The same points and some others measured another way (B), then each row and its match in B
B:
1: [-125  224   53 -230  -79  110  660  333 -236 -242  -65  542   65   83
 -148 -125  -57  -54 -162  184   95 -103   23 -199   60 -139  104  -60
   42  -17  356   -2  -21  -15   -4  -79]
2: [ 132  127 -143 -319 -181   41  157  -70  -29 -301  103  121   12   99
  102  -45 -187  305 -227  277  111  -49  241   42 -200   35 -197 -128
  -22 -111  -23  225   90  -61  -98 -240]
3: [-348 -217   -6  242  -10  115  140  -33 -279 -210    0  108   18  -71
    1 -169   22 -160 -149  106 -172  -83  154  -41  140   88  -94   46
 -126 -174 -107 -210  -32  142  -10   22]
4: [ 139  194  -50 -431 -130  107  246  129  -52 -291  286  271   33  132
   87 -141 -121  208 -147  267  179 -122  334    4 -245   20  -73 -114
 -118  -86   60  261  213  -41 -106 -234]
5: [ -34  225  225 -321  163  -83  -56   55   -9  202  225  186  139   72
  105   13  148   27  209  214  130  137  218  -99   -3   -3  105   19
   93  149  -15   78   70   22    0   25]
6: [ -10  279   81 -230   39 -131  112  -58  142  215 -154   88   70    1
   18  261   -7   96   68  130   43  255 -141 -165   28 -155  105  -39
  345  213  234   43 -223  -69  112  118]
7: [ 175   26   50 -246 -207 -185  213   -9  160  -59  173   24 -119   -4
  -41  145  -16 -171  264 -126  -40 -300  298 -105 -190   24 -143  119
 -322 -236   -9  116   81 -134  -37  -88]
8: [   8  249  -50 -220 -129 -108  164 -238  195   83 -330  -48   -1    5
   30  312  -98  104  -14  154   21  142 -148 -138  -41 -126   -4  -52
  341  127  208   55 -270 -208   90   91]
9: [-171  -68    6  162  192  119 -175 -215 -158   11  -88  -98  122   84
   21  -61  -28  216 -258  267  -19  466  -97   84  165   67 -126  -73
  188   44 -101  -89 -125  307  -80   12]
10: [-433  -70   94  187   28  -62  102 -104 -104  112 -190   69   38 -178
   42   92  122 -295   96   45 -215  -33    8 -208  208  -39   91  103
  142   43   16 -273 -230  -42  167  254]
11: [ -39  -89  104   -6  -40 -100   -1 -181   33   38   28 -133  -43    7
  -28   84   85 -215  216  -22  -86  -95  201  -51   -4  100 -157  148
 -199 -172 -143  -63   -5   -7  -55   28]
12: [ 107  250  222 -326  119  148  461  356 -155  -68  132  383   96  281
 -252 -150   36  -33  -11  151  241  147   21  -78   32  -56   66  -19
 -111  -10  303   86  115  206 -178 -129]
13: [  73   85   93 -189   53  110  127   88   44  -30  209   30   11  136
  -56  -30   11  -53   39   65   83   94  109  -15 -106   19    2   10
 -144  -35  116   85   83  139 -104  -17]
14: [-598 -118 -113  286   71  267 -105 -340 -306 -151 -314  -47  148  -86
  211 -138   -5   81 -406  454 -133  220  -36   13  220   70  -12  -90
  383  115 -125 -263 -225   67   80  178]
15: [  76  -93   66   53   97   26   88  198    7   -6  335   70  -25   16
 -104  -35  -31  -34   -2 -125  -83  162   61  -24  -31   -2  -41   17
 -239 -126   84   19   41  347  -56  -40]
16: [  64  180  -26 -426 -270  -62  271    1  158 -159  162  123  -71  -29
  135  102  -39 -117  162   80   36 -403  375 -141 -294  -11    4   30
 -142  -87   75  179   99 -321   42  -37]
17: [ -42 -134 -136   47 -144 -128 -132 -174  212   -8  191 -161  -98 -218
  205  187  -97    0   37  -94 -240  -79  188  -61 -174    1  -85   17
  -72  -92  -83   29  -80  -33  143   82]
18: [-130 -325  -58  287   28  -42 -435 -406   83   42  136 -426  -51 -120
  171   77    9  -26   30  -19 -253  110  189   97  -28  184 -247   83
 -149 -160 -363  -98  -47  174  -13   86]
19: [  48  120  122 -112   41 -137   46 -157  131  202 -147  -93   11   63
  -81  226   30  -29  151   25    6  216  -91  -92   50  -42  -52   51
  111   39   89   -7 -168   16   -7   71]
20: [  43  281  -35 -424 -272 -147  354  -77   93 -116 -138  205  -19   -9
   64  177  -82   37   65  176   73 -244  176 -177 -149  -87  -36  -20
  111  -13  139  142  -61 -363   61  -66]
21: [ 206  128  106 -310  -55   82  190 -112   16 -125   -2  -75  -10  284
 -152  -25    2  -31   61  157  195   11  159   51 -110  110 -211   38
 -215 -166    3  126  118   15 -259 -163]
22: [ 104  256  -36 -402 -250 -127  284 -122  146  -86 -124   94  -36   35
   45  204  -94   54   61  148   78 -167  142 -130 -168  -64  -74  -17
   79  -27  123  158  -61 -305   22  -68]
23: [  40  -31   22 -137   52   98  -53   69  -67 -131  415   78   44   70
  103 -165  -17  104  -63  142   40   40  327   63 -138  107  -89  -31
 -215 -102 -121  122  199  200 -111 -122]
24: [ -33  284  -61 -263 -241  -28  655  191   96 -127 -212  336  -46  -57
  -84  199 -153  -72  -71   16  -12 -137 -125 -276  -77 -245  155  -64
  179   49  504   48 -209 -225  158   56]
25: [ -71 -225  177  273  347  -76 -278  166  -99  231  475   46   75  -59
  -10  -83   97   15   69 -117 -169  396   77    9  151   44  -14   51
 -169  -38 -138  -97   29  564   -5   33]
26: [ 138 -108   23  114   82 -191  -29  158  162  156  336   22  -61 -119
  -55  160  -80   59   62 -269 -194  248  -32  -77  -24  -79  -36   12
 -135  -77   95   34  -85  339   69   14]
27: [ -54  -52   11  -78 -195  -81  184 -171   42 -110  -55  -57  -86  -33
   -9   95   10 -227  147  -11  -93 -281  233  -90  -75   68 -152  121
 -201 -205  -70  -34  -14 -159  -20    4]
28: [-350  -90  154  302  193  132   78 -139  -85  168 -308 -149   51   19
 -157   74  132 -305    9   33 -130  314 -269  -99  284  -11   65  103
  136   67  135 -319 -279  207   15  291]
29: [ -45 -133  -50  178   -8   68  182  120   66  -58  125   -8  -80  -80
  -94   49  -98 -102  -98 -166 -195  117  -86  -70  -25  -58    4    3
 -133 -106  200  -65 -109  255   39   83]
30: [-113 -104   19  173   49   16  139  107   -3   21   90   57  -24  -86
  -73   49  -34  -95  -49 -107 -174  147  -75  -97   61  -61   22   15
  -46  -48  147 -110 -128  236   63   97]
31: [-127  -95   64  193  142  111 -135 -243  116  151 -126 -357   -6   38
  -54  134   37 -128    5    7 -104  359 -186   16   73   41  -37   60
   60   32   48 -137 -191  217  -34  212]
32: [-261 -237  -93  257  -63 -244 -151  -23   76   88  262   41  -61 -412
  250  158  -28  -67   72 -176 -407  -99  190 -169   -4  -51   25   46
  -14  -54 -120 -122 -151   51  292  163]
33: [ 143  -92 -202 -133 -307 -136  -25 -164  276 -171  277 -161 -173 -160
  203  175 -174   39   54 -100 -175 -284  341  -24 -347   45 -190   11
 -245 -224 -104  174   49 -150   62  -64]
34: [-266  -34  105  202  203  -15  149  150 -288   58  -37  325  138  -42
  -86  -78   19   67 -175  112 -101  337 -137 -117  311  -88   46  -44
  184   57   97 -184 -177  328   59   36]
35: [  47  114  -10 -183 -144   89  518  249   20 -199   70  247  -67   35
 -133   10 -107 -117  -64  -32    8 -130   35 -143 -117 -102   42  -17
 -139 -110  336   66   -4    6   -4  -38]
36: [-135  -18  -65  -42  -29  131   78   15 -113 -194  159  120   34  -15
  111 -127  -68   81 -188  189  -34    5  187   -5  -63   34  -42  -66
  -31  -52   -9   26   44   97  -13  -42]
37: [  39   31   16 -129  -19   21  190  158  -46 -121  249  194    9   29
  -11  -63  -58   37  -46   48   -2   -3  176  -46  -78   -7  -43  -27
 -149 -100   66   78   74  130  -37  -97]
38: [ 236  193   87 -355 -115   -8  515  211  -51 -198   60  299  -18  212
 -235  -32  -82    6   -4   54  168  -80  106  -84  -80  -42 -119   -5
 -209 -180  222  155   93   28 -165 -232]
39: [-152   38  -81   24  -18   24  154  -14 -101 -100  -73  171   54  -49
   43   11 -116  172 -249  175  -67  173  -51  -72   65  -73  -25 -104
  194   30  104  -27 -154   96   62   -8]
40: [ -34  161   47 -315 -233 -181  474  267   49  -94  198  425  -60 -143
   43   95   -4 -227  222  -69  -68 -453  315 -288 -146 -126  119   65
 -141  -83  201   74   36 -256  157   -1]
41: [-118   38 -104 -101   -8  163 -126 -248  -77 -167   11  -70   83   64
  201  -81  -93  270 -272  382   56  174  146   86  -72   92 -120 -120
  157   32 -121   72    3   44  -58  -49]
42: [ -70 -243  -92  185  -59 -123 -287 -298  130   27  140 -289  -79 -169
  163  143  -45    7   39  -68 -256   34  172   19  -74   99 -200   54
 -113 -147 -242  -40  -77   82   51   62]
43: [-247   88  145  -90   91   87   46 -107 -132   36  -82   57  110   72
   38  -44  114 -105   33  266   49   87  100  -71   96   40   36   40
  108   72  -20  -92  -43    3  -30   95]
44: [ 141  106 -118 -220 -180  -42  329  226  107 -184  252  254  -63  -65
   33   62 -192  121 -105  -40  -42  -96  128 -115 -218 -115    8  -90
  -94  -88  236  182   20    9   65 -103]
45: [  58   69   32 -220  -10  -30   36   52  -32  -83  275  158   43   45
   84  -60  -31  133  -21  151   48   10  272  -15 -107   33  -79  -40
  -91  -66  -57  135  120   73  -47 -130]
46: [  -7 -215   78  214  199   28 -226 -139  -83   53  151 -188   33   82
  -68  -59   17   77  -61   27  -75  368   24  114  110  130 -225   34
 -150 -134 -194  -71   -6  419 -151  -45]
47: [-131  -31  -60   -7  -65  -99   31  -18   -8  -42  133  129    8 -151
  145   53  -58   62  -43   50 -144  -35  169 -105  -30  -33  -27  -23
   33  -33  -32   -2  -62    5  118   16]
48: [ 327  211   95 -399   13   -8  -86 -148  360  146  188 -276  -41  193
   12  207   -1   28  219   38  164  164  107   29 -281   42  -58   24
  -94   29   78  242   68   -5 -125    1]
49: [ -49   43  155   98   85  166  488  128  -31   19 -278   29  -22  167
 -401   64   10 -288  -32  -89   -9  251 -357 -120  175  -99   40   69
  -41  -48  420 -169 -205  245 -103  117]
50: [ 328  -67  -68  -16  -99 -181  163  148  273    9  289  -29 -158  -66
 -130  220 -187   55   39 -337 -161   91  -27  -68 -178  -89 -129    5
 -261 -197  192  138  -55  221   11  -86]
51: [ -85 -129   61  234   10   33  122 -260   92   79 -341 -329  -82   57
 -238  200   14 -274   54 -112 -141  195 -251  -43  129   23 -137  125
  -54 -118  105 -204 -261  130  -69  168]
52: [ 265  307   59 -352  -77 -260  228  -48  231  158 -143   78   -9   77
 -107  334  -91  159  118   15   89  189 -120 -145  -59 -156  -54  -30
  183   57  244  165 -178  -90   17  -58]
53: [ -14  108   18 -111   25  -44 -197 -423  177  165 -220 -316   29   68
   87  232    2   98   50  201   28  278  -55    8  -19   37 -106   -2
  233   95  -56   25 -178  -56  -19  105]
54: [ -80  111   41 -150  -71   19  240  -58    3  -54 -107   74   12   39
  -27   70   -5  -84   11  126   20  -25   50 -108  -13  -27   -8   19
   41  -14  123  -10  -78  -78   -1   38]
55: [ 206  222  -69 -443  -92   22  157  240   81 -164  461  297   26   30
  167  -52 -155  287  -99  159  129  -34  314  -38 -309  -53   33 -145
  -59   10  124  318  185   16    1 -182]
56: [-268  -86  124  243  240   90  -40   30  -73  162   40   -4   75  -40
  -37   -1   86 -119  -32   20 -135  347 -136  -77  186  -22  108   26
   96   93   94 -197 -161  324   54  205]
57: [ -60   -8   64   19   79  -40  197  184 -194  -57  140  310   68    8
  -83  -92  -29   84 -109   60  -44  143   54  -81  118  -40  -52  -34
  -38  -71   55  -28  -18  248  -17 -103]
58: [-125   11  144   35  124  -43  102   33 -126   89   -8  137   78   28
  -85    9   61  -46   31   75  -37  197  -16  -94  162  -22   -8   36
   46    2   43 -103  -92  178   -8   39]
59: [ -30  254  124 -386  -49  -91  137 -146 -100  -18 -103  190  108  135
   60   19   60   72   87  357  181  -54  239  -83    5   35  -87    3
  120   24  -73   85   28 -200  -69 -101]
60: [-101  -80    1    4   -9  112  132   72 -109 -176  194  105    9   14
   11 -130  -30  -43  -98   86  -54  -28  193  -12  -35   53  -67   -3
 -172 -134   -8  -13   70  155  -52  -45]
61: [ 122   57   82 -132  -62 -127  122  -99  189   99  -18 -110  -73   37
  -95  222    2 -127  198  -86  -29   26   23  -91  -69  -20  -91   83
  -96  -85   88   34  -82  -18  -26   34]
62: [-461  -55  101  112   19  -30  108  -18 -124   61  -41  166   50 -202
  120   21  146 -318  123   73 -196 -149  148 -220  144  -27  154  105
   90   53    2 -239 -133  -80  189  246]
63: [ -60  264  189 -286  126  164  332  177 -177  -39   -6  307  141  224
 -119 -127   65  -17  -51  287  218  171   20  -85   73  -45  102  -39
   87   96  225   22   37  101 -110  -32]
64: [-219  -28   29    5 -131  -76  187 -156   -9  -31 -163    9  -40  -93
   17  119   42 -245  114   32 -141 -190  118 -157   36    5  -44  105
  -14  -89   -3 -132 -132 -164   75  115]
65: [ -73  -44    3 -105    3 -107 -142   28  -47  -31  417  160   42 -123
  240  -59    3  114   39  106  -87  -69  397  -43  -99   52  -46  -14
  -96  -57 -199   83  120   65   63  -64]
66: [-426 -233 -113  490   94  160 -107 -388 -155  -31 -440 -258   51  -76
    5   39  -61   41 -361  189 -233  416 -309   28  285   35 -124  -42
  303   26  -43 -312 -374  235   42  200]
67: [-207 -170  133  335  104 -131  -26 -279   10  240 -329 -242  -20  -53
 -173  230   96 -253  142 -117 -226  252 -224 -102  279   10 -117  159
   56  -62  -21 -288 -319  154   25  209]
68: [  52  -51    5  -89 -196  -53  163 -270   83 -122 -148 -199 -114   70
  -87  128  -20 -193  132   -6  -37 -190  160  -30  -86   98 -254  121
 -232 -255  -77   -2  -30 -130 -114  -40]
69: [ -60 -116  -63  122  -83 -268 -117 -197  188  140   24 -136  -74 -234
  114  283  -54   -9  114 -143 -267   33   43 -121  -22  -40  -91   52
   38  -56  -69  -48 -203   -8  167  112]
70: [-255   31  115   37  106  286  326   35 -281 -153 -198  136   99  188
 -180 -191   50 -144 -188  251   71  162  -81  -32  187   33    8    8
   26  -22  154 -159  -53  184 -139   35]
71: [ -68  -44   26   50  -58  -44   19 -289  120   60 -203 -250  -59   -1
  -44  195    7 -143   87    0 -103   64  -37  -50   17   30 -128   89
    4  -78   -3  -85 -175  -26  -13  115]
72: [-134 -128   30  185   76  -31   77  127  -39   29  172  106   -4 -116
  -24   18  -15  -76  -29 -105 -191  129    3 -100   77  -44   17   21
  -69  -61   71  -99  -89  255   72   80]

[ -51 -175   37   64  -99  145  -39  -30  135  -66  121  -68  -62   11
   21   -7  -81   63   89  -73  -59   21  -37   -2 -153  -16  -53  -83
  -59   83   75] | 62
[ -61 -153   54  176 -348 -148   31 -278   51  106  143  176   53  129
   44   73  105  -50   49   68  116   -5   19  142   99   94 -164  191
  -78  -44   80] | 39
[ 127  108   33  -67  195   49 -158   91  -59 -186  -35 -166  154  -21
  -77  181 -103   61  116 -265 -210 -145    8  -17  -37 -216   34 -136
   94  135 -143] | 46
[  44   -4   15   -6   15   51  -50  -30 -103 -141  128 -219  112   -4
   16  129  -59   86  140 -217 -242  -11   49  -24  -73 -139   64  -23
   76  115   -1] | 17
[ -96   92   40  113   48   10  -43   46   69  -30   -6  -23  137  -64
    6    4   -1  -46   53  -24   75  127 -112   -5   32   -4    1   55
  -49   50   47] | 19
[  71  -43 -130    4   11   75 -152   39    4 -136   62  -24  219  -72
  -90  170 -124 -147   38  -37   -3  -71  -44  135   17  -67 -116   11
  -23   18  -14] | 25
[-107 -257 -178  156 -374   45   53 -220   28   13  227   26   14  -17
  101   11   22 -114   -8  116   -3  102   29  142  -13  117 -114  230
 -138  -76  188] | 32
[-146   60  -51  147  -38  -43   31  -27  108   40 -142   61  -22  -92
   84 -114  122  -70  -71   57   79  129  -92  -40   41   52    6  133
 -155  -45   42] | 31
[ -69 -236   -8  169 -343  -67   -8 -235  111   78  138  170  -29  100
   54   52   58  -39   22   48   90  -52   31  135   25   71 -184  121
 -145  -60   85] | 36
[ -19  331   57    2  238   24  -27  127   14  -94 -192 -101  207 -109
  -59    4    2  -62   43  -34  -33  129 -163  -43   82  -30   92   29
  111  141 -103] | 6
[  -7 -100  -17   37 -237   41   81 -200   12  -27   96  -29   16   43
   24    9   27  -28   52   61 -104   63  -14   80  -21   91  -50  122
   58   69   39] | 33
[  19  -12  136  -11  -57 -112  137 -137   33    7 -156   22   16   -5
  -15 -150  156  -23   18   96  103  163 -180 -108  -35  101   -3   79
   22   59   33] | 24
[  25  -44 -118  -10   85   -4  -37   37  -33 -120 -112 -109   30 -146
   28  -41   37  -34  -37  -95  -57   29  -50 -112  -90 -104   38    7
 -125  -30   25] | 72
[  33  -32    7   11 -124   48    6 -117   23  -59   51  -29   69   35
  -27   67  -18  -31   67    4  -94   -5  -28   86   -1   33  -60   47
   79   91  -22] | 47
[ 103  -15  -67  -65  207   -8 -120  114  -76 -179 -101 -160  122 -141
  -35   47  -28   -7   25 -202  -68  -38  -54 -129 -107 -201   40  -90
  -80   12  -15] | 15
[  16    8 -132   14  108   69 -122   87   43 -122 -112  -62   22 -117
    1   41  -39  -36  -31 -125  -96  -77  -18  -23  -52 -128   -7  -51
 -103   -1  -59] | 23
[-146  -97  -96  173 -343   12  114 -217   80   69  115   94   46   -6
   75  -48   77 -154  -22  225   78  188  -55  149   78  211  -99  282
  -65  -29  142] | 69
[ 115 -145  163  -62  -31  -77   13 -104    6  -67  -25  -29   48   49
  -69   -6   41   50  104  -61   45    0 -109  -83 -116  -33  -61  -72
   27   87   17] | 35
[-121 -110   72  253 -421  -92  -14 -294  136  152  207  248   29  204
   54  147   56  -31   74   64   74  -85   75  260  166  117 -207  185
  -55  -13   27] | 41
[  64  -79  260   48   -9  -27 -163  -17  101  -42  148   60  179  145
 -129  200 -110   56  215 -149  123 -123  -72   87  -14  -86 -165 -149
   43  136  -25] | 63
[  31 -150  184  122 -263 -105  -79 -233   -1   22  287   72  130  226
  -19  250  -23   82  206 -140  -12 -147   92  165   52  -49 -156   25
   46   75   12] | 2
[  22   25   21    2  121   21  -86   77   63  -95 -102  -37   80  -71
  -46   13  -24  -21   33  -86   21   -3 -103  -49  -46  -81  -20  -68
  -50   52  -30] | 13
[  42 -269  319   74 -241 -183   20 -230   97   71  150  165   88  189
  -73   31   71   32  173   34  303   28 -131   20  -43   77 -207   -6
  -29   53  127] | 49
[  83   97   42  -53  225   28 -120  117  -31 -166  -88 -159  125  -70
  -57   88  -58   54   88 -226 -126  -57  -52  -88  -69 -186   57 -128
   35  107  -88] | 56
[ -92 -279  -62  183 -350  -73    6 -210  136   89  124  214   14   32
   40   -6   70 -142  -23  159  234   39  -48  140   28  133 -219  176
 -214 -115  159] | 37
[  99 -190   95   24 -217 -145    2 -213 -117  -33  237    7  274   89
  -69  153   19  -70  158    6  117   40  -47   95   24   19 -140  128
   43   30  124] | 50
[ -47   39   85   47   45   32   -7    6   41  -65  -23 -112    8  -25
   37  -25   11   80   79 -123  -86   71  -56  -87  -71  -57   63  -28
   -3   96    7] | 71
[ -85   99  224  171 -148   -7  -64 -110   71   36  241   42  207  172
  -27  210  -68   44  219  -72    4    5   -2  189  139   27  -83   62
  132  166  -14] | 53
[  18   79  107  -18   79   64  -20   31  156  -58 -174   16    1  -10
  -75  -48   -7   -6   34    6   14   13 -159  -24  -41   21  -34  -88
   51  132  -96] | 21
[-103  -96  -35   86  -69   92   23  -18  143  -29  -26  -22  -71  -78
   52 -118   15  -22  -12   34   23  123  -99  -44 -100   51  -16   21
 -123   16   90] | 16
[ -92  -63   45  114 -135   10   32  -76  117   18   49   58   72  -11
   -1  -48   22  -81   42  107  146  153 -134   46    3  113  -84  100
  -58   34  108] | 61
[ -22 -199  172   75 -248   91    0 -167  137   -7  240   12    9  149
  -29   69  -77   60  178   -5    1   12  -42  108  -80   76 -134  -35
   60  143   72] | 10
